Below is a small trained network, with its code and all its weights. Each question gives an input and a target symbol and asks what happens when units are switched off, that is, made to give their printed mean instead of their output.

import numpy as np


def w(rows, s, z=0):
    codes = np.array(rows[::2]) - 128.0
    scale = np.full(codes.shape[1], s)
    scale[-1] = z or s
    return codes * scale


def f(y):
    return y / 2 * (1 + np.tanh(0.7978845608 * (y + 0.044715 * y**3)))


def softmax(a):
    e = np.exp(a - a.max(-1, keepdims=True))
    return e / e.sum(-1, keepdims=True)


def log_softmax(a):
    a = a - a.max(-1, keepdims=True)
    return a - np.log(np.exp(a).sum(-1, keepdims=True))


def net(x, mask):
    ids = ['ΓΛΠεζμξ'.index(c) for c in x.split()]
    T = len(ids)
    res = E[ids] + P[:T]
    q, k, v = (res @ M[0].T for M in (Q, K, V))
    z = softmax(np.where(np.tri(T) > 0, q @ k.T / 3**0.5, -1e9)) @ v
    res = res + np.where(mask[0], z, O[0][:, -1]) @ O[0][:, :-1]
    y = f(res @ A[0][:, :-1].T + A[0][:, -1])
    res = res + np.where(mask[1:9], y, B[0][:, -1]) @ B[0][:, :-1]
    return log_softmax(res[-1] @ U[:, :-1].T + U[:, -1])


Q, K, V, O, A, B = {}, {}, {}, {}, {}, {}
E = w([
[188,164,135,165,166,163,129],'Γ',
[141,147,177,164,166,175,147],'Λ',
[110,103,150,171,122,109,124],'Π',
[119,156,99,122,99,181,253],'ε',
[165,104,130,30,117,76,115],'ζ',
[100,203,114,105,162,123,121],'μ',
[105,111,122,157,107,108,90],'ξ',
],0.023)
P = w([
[202,251,130,165,2,64,116],'0',
[181,225,187,191,113,136,173],'1',
[145,165,183,166,119,130,177],'2',
[104,147,170,135,123,155,166],'3',
[101,130,155,132,149,150,153],'4',
[91,114,140,131,153,169,132],'5',
[78,100,115,122,171,145,121],'6',
[78,77,111,127,176,155,100],'7',
[78,66,83,125,202,135,96],'8',
[74,43,70,121,213,139,67],'9',
[53,43,68,140,175,149,48],'10',
],0.0085)
Q[0] = w([
[71,255,66,221,251,229,159],'head 0',
[37,167,114,60,219,156,118],'head 0',
[144,152,142,13,153,187,187],'head 0',
],0.0098)
K[0] = w([
[2,82,64,221,236,187,181],'head 0',
[212,27,102,28,168,143,66],'head 0',
[247,103,163,27,134,140,149],'head 0',
],0.0092)
V[0] = w([
[16,114,92,97,146,83,121],'head 0',
[203,109,34,42,126,132,95],'head 0',
[137,254,122,76,182,138,122],'head 0',
],0.0078)
O[0] = w([
[212,190,82,120,145,194,130,111],'head 0',
[191,104,242,100,74,117,155,74],'head 0',
[200,93,148,61,12,192,1,254],'head 0',
],0.009,0.0078)
A[0] = w([
[205,21,71,95,79,149,30,1],'neuron 0',
[132,90,207,65,197,206,140,29],'neuron 1',
[90,237,215,66,164,151,170,188],'neuron 2',
[100,223,71,108,80,134,136,15],'neuron 3',
[73,176,203,58,244,144,174,144],'neuron 4',
[97,24,186,126,94,106,105,88],'neuron 5',
[254,152,127,84,54,159,136,24],'neuron 6',
[209,140,222,205,178,229,186,95],'neuron 7',
],0.0083,0.0052)
B[0] = w([
[124,187,107,156,120,146,91,255],'neuron 0',
[162,167,21,106,70,231,1,135],'neuron 1',
[236,107,86,205,120,140,98,206],'neuron 2',
[87,121,67,63,202,183,147,180],'neuron 3',
[193,93,16,146,48,117,87,163],'neuron 4',
[50,215,87,203,183,101,187,147],'neuron 5',
[181,64,27,112,153,201,87,251],'neuron 6',
[103,179,107,161,56,145,86,161],'neuron 7',
],0.0093,0.0067)
U = w([
[109,109,96,147,78,121,93,253],'Γ',
[78,9,70,135,159,165,97,83],'Λ',
[145,171,63,127,146,132,142,33],'Π',
[132,151,88,98,119,181,179,142],'ε',
[197,72,106,119,147,133,129,143],'ζ',
[122,207,106,63,161,188,129,116],'μ',
[143,143,81,115,148,147,136,38],'ξ',
],0.011,0.0056)

Each question gives the input, a string of symbols that net reads in full, and the target symbol t.
The units are the heads (3 rows each of Q, K, V and O) and the neurons (one row each of A and B). Each row of codes is followed by its name. A weight is (code - 128) times the scale printed after its matrix; where a second scale follows, it is the last column's (O, A, B and U).
mask holds one flag per unit, heads first, then neurons. A switched-off unit (its flag False) gives its mean, the last column of its rows in O or B, instead of its output. The means were averaged over made-up inputs and are rounded, as every weight is.
A unit's drop is (log p(t) with every unit on - log p(t) with that unit switched off) / (log p(t) with every unit on - log p(t) with every unit switched off).
The circuit of an input: a set's keep is (log p(t) with only the set's units on - log p(t) with every unit switched off) / (log p(t) with every unit on - log p(t) with every unit switched off). Starting from all 9 units, units are removed one at a time, each time the one whose removal leaves the highest keep (on an exact tie, the one counted first), for as long as the keep stays at least 0.8.
circuit, biggest first: the units of the circuit, biggest drop first
most important unit: the unit with the biggest drop
k most important neurons: the k neurons with the biggest drops, biggest first
drop when u is switched off: that unit's drop, to one decimal
input μ ζ μ μ Γ ζ, target μ: 4 most important neurons => neuron 5; neuron 0; neuron 1; neuron 4
input Π Π μ Γ, target Γ: most important unit => neuron 7
input μ ε ε Γ ζ μ μ μ Γ ζ, target μ: 4 most important neurons => neuron 5; neuron 0; neuron 1; neuron 2
input μ μ Π μ Γ Γ, target Γ: circuit, biggest first => neuron 7; neuron 3
input μ Γ μ Γ ξ Π μ μ ζ μ Λ, target Γ: 3 most important neurons => neuron 7; neuron 6; neuron 3
input ξ μ μ Γ μ Λ μ, target Λ: circuit, biggest first => head 0; neuron 0
input Γ Γ μ, target Γ: 2 most important neurons => neuron 2; neuron 6
input μ μ ξ Γ ε μ ξ μ Π μ, target Π: 3 most important neurons => neuron 4; neuron 6; neuron 2
input μ Γ μ Γ μ Λ μ μ Π μ Γ, target μ: 3 most important neurons => neuron 2; neuron 4; neuron 6
input ξ μ ζ ξ Γ Π μ Π μ, target Π: drop when head 0 is switched off => 1.0
input μ Γ μ Γ μ ζ μ Π μ Γ, target μ: drop when neuron 3 is switched off => -0.2
input Π μ Γ Π μ μ μ Π Π Γ, target Π: drop when neuron 6 is switched off => 0.1
input Γ Π Λ, target Γ: drop when neuron 3 is switched off => 0.2
input Γ μ μ ξ μ Γ Γ μ, target Γ: most important neuron => neuron 6
